Here is a tiny trained network, its code and every weight. The questions are about switching its units off for an input and a class, where a switched-off unit gives its printed mean instead of its output.

import numpy as np


def w(rows, s, z=0):
    codes = np.array(rows[::2]) - 128.0
    scale = np.full(codes.shape[1], s)
    scale[-1] = z or s
    return codes * scale


def f(y):
    return y / 2 * (1 + np.tanh(0.7978845608 * (y + 0.044715 * y**3)))


def log_softmax(a):
    a = a - a.max(-1, keepdims=True)
    return a - np.log(np.exp(a).sum(-1, keepdims=True))


def net(x, mask):
    res = np.array(x, float).reshape(1, 4) / 4 @ E
    y = f(res @ A[0][:, :-1].T + A[0][:, -1])
    res = res + np.where(mask, y, B[0][:, -1]) @ B[0][:, :-1]
    return log_softmax(res[-1] @ U[:, :-1].T + U[:, -1])


A, B = {}, {}
E = w([
[225,107,135,226,123],'x0',
[68,100,233,175,69],'x1',
[90,101,6,138,2],'x2',
[205,117,168,52,73],'x3',
],0.0093)
A[0] = w([
[203,128,137,33,88,75],'N1',
[117,214,162,82,136,8],'N2',
[76,122,225,138,110,114],'N3',
[98,147,107,95,96,4],'N4',
[163,126,49,52,186,67],'N5',
[220,87,140,23,64,106],'N6',
[140,114,176,118,177,58],'N7',
[174,152,137,235,91,99],'N8',
[99,221,157,40,85,28],'N9',
[184,63,140,231,107,46],'N10',
[154,156,198,228,193,113],'N11',
[123,119,188,180,64,108],'N12',
[83,154,107,178,38,85],'N13',
[26,192,118,132,158,86],'N14',
[86,74,125,126,7,124],'N15',
[156,161,195,139,164,189],'N16',
[30,75,118,42,135,90],'N17',
[104,108,86,170,63,92],'N18',
[24,79,180,48,99,72],'N19',
[142,40,193,68,64,121],'N20',
[122,155,85,76,138,205],'N21',
[55,158,140,84,104,177],'N22',
[112,150,27,188,185,213],'N23',
[66,91,211,184,56,77],'N24',
[131,98,99,150,72,25],'N25',
[191,134,134,193,112,60],'N26',
[145,114,60,106,61,80],'N27',
[69,52,183,169,109,79],'N28',
[178,91,128,195,122,72],'N29',
[207,107,70,130,172,68],'N30',
],0.011,0.0043)
B[0] = w([
[39,135,80,181,161,188],'N1',
[170,62,206,67,205,145],'N2',
[131,198,113,78,174,216],'N3',
[182,75,196,56,209,142],'N4',
[204,160,60,82,223,198],'N5',
[1,119,69,213,163,216],'N6',
[140,140,218,51,211,172],'N7',
[146,35,56,122,104,211],'N8',
[128,40,98,114,168,169],'N9',
[147,41,87,111,112,214],'N10',
[72,96,110,58,172,254],'N11',
[196,142,35,170,155,203],'N12',
[91,147,198,56,221,208],'N13',
[85,41,110,159,128,195],'N14',
[108,173,118,60,209,240],'N15',
[72,145,130,73,173,220],'N16',
[220,17,87,161,127,205],'N17',
[73,112,179,27,189,201],'N18',
[205,61,88,150,142,209],'N19',
[76,139,59,150,164,201],'N20',
[155,140,67,100,136,184],'N21',
[155,75,91,142,76,197],'N22',
[56,172,63,162,172,245],'N23',
[199,204,30,177,168,239],'N24',
[115,64,164,47,201,163],'N25',
[167,50,120,45,158,180],'N26',
[133,172,246,42,229,196],'N27',
[128,215,56,161,217,201],'N28',
[154,42,131,110,97,181],'N29',
[205,134,85,162,176,185],'N30',
],0.0082,0.0095)
U = w([
[133,133,220,11,179,55],'0',
[209,16,110,98,110,115],'1',
[184,183,85,109,142,181],'2',
[31,105,105,155,141,187],'3',
[92,140,98,114,105,139],'4',
[130,135,197,202,37,2],'5',
],0.011,0.0064)

Each question gives the input, the list of numbers given to net, and the class t.
The units are the neurons (one row each of A and B). Each row of codes is followed by its name. A weight is (code - 128) times the scale printed after its matrix; where a second scale follows, it is the last column's (A, B and U).
mask holds one flag per neuron, in row order. A switched-off neuron (its flag False) gives its mean, the last column of its row in B, instead of its output. The means were averaged over made-up inputs and are rounded, as every weight is.
A unit's drop is (log p(t) with every unit on - log p(t) with that unit switched off) / (log p(t) with every unit on - log p(t) with every unit switched off).
The circuit of an input: a set's keep is (log p(t) with only the set's units on - log p(t) with every unit switched off) / (log p(t) with every unit on - log p(t) with every unit switched off). Starting from the 12 units with the biggest drops (on a tie, the unit counted first), units are removed one at a time, each time the one whose removal leaves the highest keep (on an exact tie, the one counted first), for as long as the keep stays at least 0.8.
units of the circuit, in order: the units of the circuit, biggest drop first
unit that matters most: the unit with the biggest drop
top k neurons: the k neurons with the biggest drops, biggest first
drop of u: that unit's drop, to one decimal
input [4,6,-1,8], class 3: unit that matters most -> N6
input [-7,-6,0,6], class 1: top 2 neurons -> [N17, N9]
input [4,4,-2,-1], class 1: top 3 neurons -> [N23, N10, N8]
input [-7,8,6,6], class 2: top 2 neurons -> [N24, N15]
input [-2,4,2,-4], class 2: units of the circuit, in order -> [N6, N24]
input [5,-1,0,6], class 3: top 2 neurons -> [N6, N1]
input [0,6,4,5], class 2: top 2 neurons -> [N24, N12]
input [-1,-8,-7,7], class 2: top 3 neurons -> [N5, N30, N6]
input [8,-3,8,3], class 0: top 2 neurons -> [N27, N18]
input [2,-3,0,5], class 3: top 3 neurons -> [N6, N1, N24]
input [5,7,3,-5], class 2: top 2 neurons -> [N24, N28]
input [0,2,-2,1], class 4: top 2 neurons -> [N27, N13]
input [-6,7,7,2], class 0: top 4 neurons -> [N15, N13, N18, N27]
input [8,-3,-6,-2], class 1: unit that matters most -> N8
input [4,-1,-1,6], class 3: drop of N6 -> 0.3
input [2,0,8,7], class 0: drop of N13 -> 0.0
input [-3,5,-3,8], class 3: drop of N6 -> 0.2
